Below is a small trained network, with its code and all its weights. Each question gives an input and a target symbol and asks what happens when units are switched off, that is, made to give their printed mean instead of their output.

import numpy as np


def w(rows, s, z=0):
    codes = np.array(rows[::2]) - 128.0
    scale = np.full(codes.shape[1], s)
    scale[-1] = z or s
    return codes * scale


def norm(h):
    return h / np.sqrt((h * h).mean(-1, keepdims=True) + 1e-5)


def f(y):
    return y / 2 * (1 + np.tanh(0.7978845608 * (y + 0.044715 * y**3)))


def softmax(a):
    e = np.exp(a - a.max(-1, keepdims=True))
    return e / e.sum(-1, keepdims=True)


def log_softmax(a):
    a = a - a.max(-1, keepdims=True)
    return a - np.log(np.exp(a).sum(-1, keepdims=True))


def net(x, mask):
    ids = ['αβγεηθλξτφω'.index(c) for c in x.split()]
    T = len(ids)
    res = E[ids] + P[:T]
    u = 0
    for l in range(2):
        r = norm(res)
        for j in range(3):
            rows = slice(3 * j, 3 * j + 3)
            q, k, v = (r @ M[l][rows].T for M in (Q, K, V))
            z = softmax(np.where(np.tri(T) > 0, q @ k.T / 3**0.5, -1e9)) @ v
            o = O[l][rows]
            res = res + np.where(mask[u + j], z, o[:, -1]) @ o[:, :-1]
        u += 3
        y = f(norm(res) @ A[l][:, :-1].T + A[l][:, -1])
        res = res + np.where(mask[u : u + 16], y, B[l][:, -1]) @ B[l][:, :-1]
        u += 16
    return log_softmax(norm(res)[-1] @ U[:, :-1].T + U[:, -1])


Q, K, V, O, A, B = {}, {}, {}, {}, {}, {}
E = w([
[220,123,100,23],'α',
[175,254,90,126],'β',
[232,125,132,72],'γ',
[170,130,134,166],'ε',
[140,131,182,151],'η',
[49,181,216,122],'θ',
[159,137,193,159],'λ',
[135,128,88,135],'ξ',
[143,127,120,161],'τ',
[160,116,88,132],'φ',
[207,134,236,207],'ω',
],0.017)
P = w([
[122,114,166,105],'0',
[131,169,96,122],'1',
[167,197,78,175],'2',
[178,214,33,194],'3',
[123,109,163,184],'4',
[139,84,172,81],'5',
[148,67,129,16],'6',
[86,1,165,157],'7',
],0.0094)
Q[0] = w([
[253,162,164,48],'L0H1',
[123,94,154,164],'L0H1',
[180,192,165,91],'L0H1',
[112,224,113,124],'L0H2',
[95,185,124,148],'L0H2',
[71,123,138,123],'L0H2',
[181,52,158,49],'L0H3',
[143,82,145,173],'L0H3',
[91,15,194,4],'L0H3',
],0.015)
K[0] = w([
[172,230,118,141],'L0H1',
[137,94,143,170],'L0H1',
[177,204,152,96],'L0H1',
[138,92,150,115],'L0H2',
[115,107,139,122],'L0H2',
[115,100,110,144],'L0H2',
[254,105,110,66],'L0H3',
[164,68,105,142],'L0H3',
[169,62,120,22],'L0H3',
],0.021)
V[0] = w([
[184,204,81,155],'L0H1',
[103,254,127,124],'L0H1',
[72,25,119,176],'L0H1',
[115,67,151,110],'L0H2',
[139,32,175,80],'L0H2',
[67,50,143,132],'L0H2',
[146,106,130,105],'L0H3',
[194,45,130,43],'L0H3',
[138,118,131,111],'L0H3',
],0.0098)
O[0] = w([
[1,176,106,151,252],'L0H1',
[74,193,93,83,191],'L0H1',
[181,51,155,61,1],'L0H1',
[168,157,105,127,81],'L0H2',
[204,189,99,160,97],'L0H2',
[160,145,82,77,9],'L0H2',
[112,105,104,133,148],'L0H3',
[90,65,61,141,195],'L0H3',
[120,118,118,130,141],'L0H3',
],0.0084,0.0051)
A[0] = w([
[87,158,115,109,99],'L0N1',
[169,106,108,87,32],'L0N2',
[175,125,138,94,93],'L0N3',
[171,66,99,4,41],'L0N4',
[183,167,102,78,8],'L0N5',
[164,78,124,174,74],'L0N6',
[136,192,107,146,76],'L0N7',
[116,113,60,83,88],'L0N8',
[106,70,210,74,192],'L0N9',
[132,160,141,141,84],'L0N10',
[128,141,149,52,29],'L0N11',
[151,142,121,110,85],'L0N12',
[80,136,210,188,43],'L0N13',
[96,127,149,129,69],'L0N14',
[122,239,110,191,122],'L0N15',
[106,142,170,197,128],'L0N16',
],0.012,0.0015)
B[0] = w([
[141,84,82,93,152],'L0N1',
[158,149,142,139,118],'L0N2',
[126,164,94,168,118],'L0N3',
[2,177,143,165,138],'L0N4',
[94,134,97,134,120],'L0N5',
[58,153,116,205,143],'L0N6',
[151,109,133,126,166],'L0N7',
[106,116,171,70,142],'L0N8',
[45,162,135,214,161],'L0N9',
[161,121,112,102,152],'L0N10',
[152,154,169,145,117],'L0N11',
[149,122,111,136,118],'L0N12',
[130,83,81,71,248],'L0N13',
[121,99,88,117,145],'L0N14',
[192,44,120,108,255],'L0N15',
[102,133,86,60,226],'L0N16',
],0.013,0.0086)
Q[1] = w([
[32,133,121,89],'L1H1',
[150,188,203,166],'L1H1',
[110,176,90,122],'L1H1',
[176,107,121,170],'L1H2',
[109,85,105,124],'L1H2',
[192,187,24,64],'L1H2',
[75,205,47,154],'L1H3',
[27,95,195,116],'L1H3',
[5,72,150,185],'L1H3',
],0.016)
K[1] = w([
[56,91,110,80],'L1H1',
[160,194,61,100],'L1H1',
[147,107,122,73],'L1H1',
[100,162,171,149],'L1H2',
[140,151,105,89],'L1H2',
[183,248,76,201],'L1H2',
[202,197,176,159],'L1H3',
[157,158,62,79],'L1H3',
[228,166,27,92],'L1H3',
],0.017)
V[1] = w([
[189,108,122,95],'L1H1',
[99,61,193,117],'L1H1',
[125,38,169,145],'L1H1',
[115,109,73,210],'L1H2',
[153,78,56,136],'L1H2',
[109,255,44,119],'L1H2',
[108,163,73,185],'L1H3',
[88,140,71,100],'L1H3',
[143,49,149,157],'L1H3',
],0.03)
O[1] = w([
[80,95,90,199,144],'L1H1',
[75,159,153,37,215],'L1H1',
[66,182,107,113,233],'L1H1',
[115,102,248,171,109],'L1H2',
[61,64,167,173,219],'L1H2',
[80,230,75,254,7],'L1H2',
[89,174,173,179,66],'L1H3',
[73,139,94,193,90],'L1H3',
[124,51,181,86,201],'L1H3',
],0.022,0.016)
A[1] = w([
[163,116,179,252,93],'L1N1',
[89,124,125,147,202],'L1N2',
[141,130,151,161,50],'L1N3',
[94,250,25,167,167],'L1N4',
[95,79,199,38,229],'L1N5',
[94,233,213,179,2],'L1N6',
[98,133,124,128,178],'L1N7',
[119,202,103,134,105],'L1N8',
[28,153,158,133,122],'L1N9',
[131,96,99,146,96],'L1N10',
[120,121,80,112,46],'L1N11',
[147,77,17,182,64],'L1N12',
[247,20,148,195,56],'L1N13',
[97,110,138,176,169],'L1N14',
[160,122,153,183,70],'L1N15',
[165,188,246,45,70],'L1N16',
],0.015,0.0019)
B[1] = w([
[211,131,119,74,146],'L1N1',
[105,139,124,115,136],'L1N2',
[154,127,129,125,126],'L1N3',
[4,89,146,113,156],'L1N4',
[89,148,83,168,249],'L1N5',
[140,79,46,102,149],'L1N6',
[119,138,123,130,136],'L1N7',
[89,107,144,133,134],'L1N8',
[118,178,128,134,154],'L1N9',
[126,132,122,119,128],'L1N10',
[152,142,115,117,134],'L1N11',
[118,174,159,74,135],'L1N12',
[117,135,58,211,144],'L1N13',
[124,150,114,107,134],'L1N14',
[176,141,129,140,130],'L1N15',
[112,184,138,88,169],'L1N16',
],0.033,0.02)
U = w([
[93,180,85,184,168],'α',
[92,128,136,166,51],'β',
[111,226,147,99,26],'γ',
[120,141,206,123,121],'ε',
[162,53,158,60,130],'η',
[140,45,73,160,141],'θ',
[146,138,115,136,16],'λ',
[180,129,90,148,238],'ξ',
[153,117,162,161,252],'τ',
[173,196,152,91,181],'φ',
[168,164,5,78,11],'ω',
],0.015,0.0039)

Each question gives the input, a string of symbols that net reads in full, and the target symbol t.
The units are the heads (3 rows each of Q, K, V and O) and the neurons (one row each of A and B). Each row of codes is followed by its name. A weight is (code - 128) times the scale printed after its matrix; where a second scale follows, it is the last column's (O, A, B and U).
mask holds one flag per unit, layer by layer, with each layer's heads first. A switched-off unit (its flag False) gives its mean, the last column of its rows in O or B, instead of its output. The means were averaged over made-up inputs and are rounded, as every weight is.
A unit's drop is (log p(t) with every unit on - log p(t) with that unit switched off) / (log p(t) with every unit on - log p(t) with every unit switched off).
The circuit of an input: a set's keep is (log p(t) with only the set's units on - log p(t) with every unit switched off) / (log p(t) with every unit on - log p(t) with every unit switched off). Starting from the 12 units with the biggest drops (on a tie, the unit counted first), units are removed one at a time, each time the one whose removal leaves the highest keep (on an exact tie, the one counted first), for as long as the keep stays at least 0.8.
units of the circuit, in order: the units of the circuit, biggest drop first
unit that matters most: the unit with the biggest drop
top k neurons: the k neurons with the biggest drops, biggest first
which heads matter: for each layer, one digit per head in row order, 1 if its drop is at least 0.15 and else 0, layers parted by /
input λ ω γ ω, target θ: units of the circuit, in order -> L1H1, L0H3
input ξ β α, target α: units of the circuit, in order -> L1H2
input γ θ ω θ ξ, target ω: which heads matter -> 101 / 010
input θ ξ ω β φ, target α: top 2 neurons -> L0N15, L0N9
input θ ω φ ω, target ω: top 2 neurons -> L0N15, L0N16
input α θ λ, target α: units of the circuit, in order -> L1H2, L0H2
input λ φ ε ω ω θ β α, target α: which heads matter -> 100 / 001
input λ ε α, target θ: which heads matter -> 010 / 100
input τ ω φ ω, target φ: which heads matter -> 110 / 110
input θ θ θ ω, target ω: units of the circuit, in order -> L1H2, L0H3
input ξ ω ω θ, target γ: top 3 neurons -> L0N13, L0N15, L0N16
input λ ω α φ, target θ: which heads matter -> 110 / 100
input ω θ η ω ω β, target α: units of the circuit, in order -> L1H2, L0N13
input φ α ξ, target ε: unit that matters most -> L0H1
input η ω α α, target ξ: which heads matter -> 110 / 110
input θ ω λ γ, target ω: top 3 neurons -> L0N15, L0N16, L0N11
input θ γ η, target ω: which heads matter -> 111 / 010
input η γ θ λ, target ξ: top 2 neurons -> L0N15, L0N3
input τ φ τ θ, target φ: which heads matter -> 110 / 111
input λ θ θ ξ, target θ: unit that matters most -> L0N15
input ξ ε θ ω, target γ: top 3 neurons -> L0N16, L0N13, L0N15
input θ ω ξ, target ω: top 3 neurons -> L0N15, L0N16, L0N11
input φ ω τ λ, target ε: which heads matter -> 111 / 010
input λ ω ω τ ξ θ ω ξ, target γ: which heads matter -> 110 / 110
input λ λ θ λ α λ, target ω: which heads matter -> 101 / 011
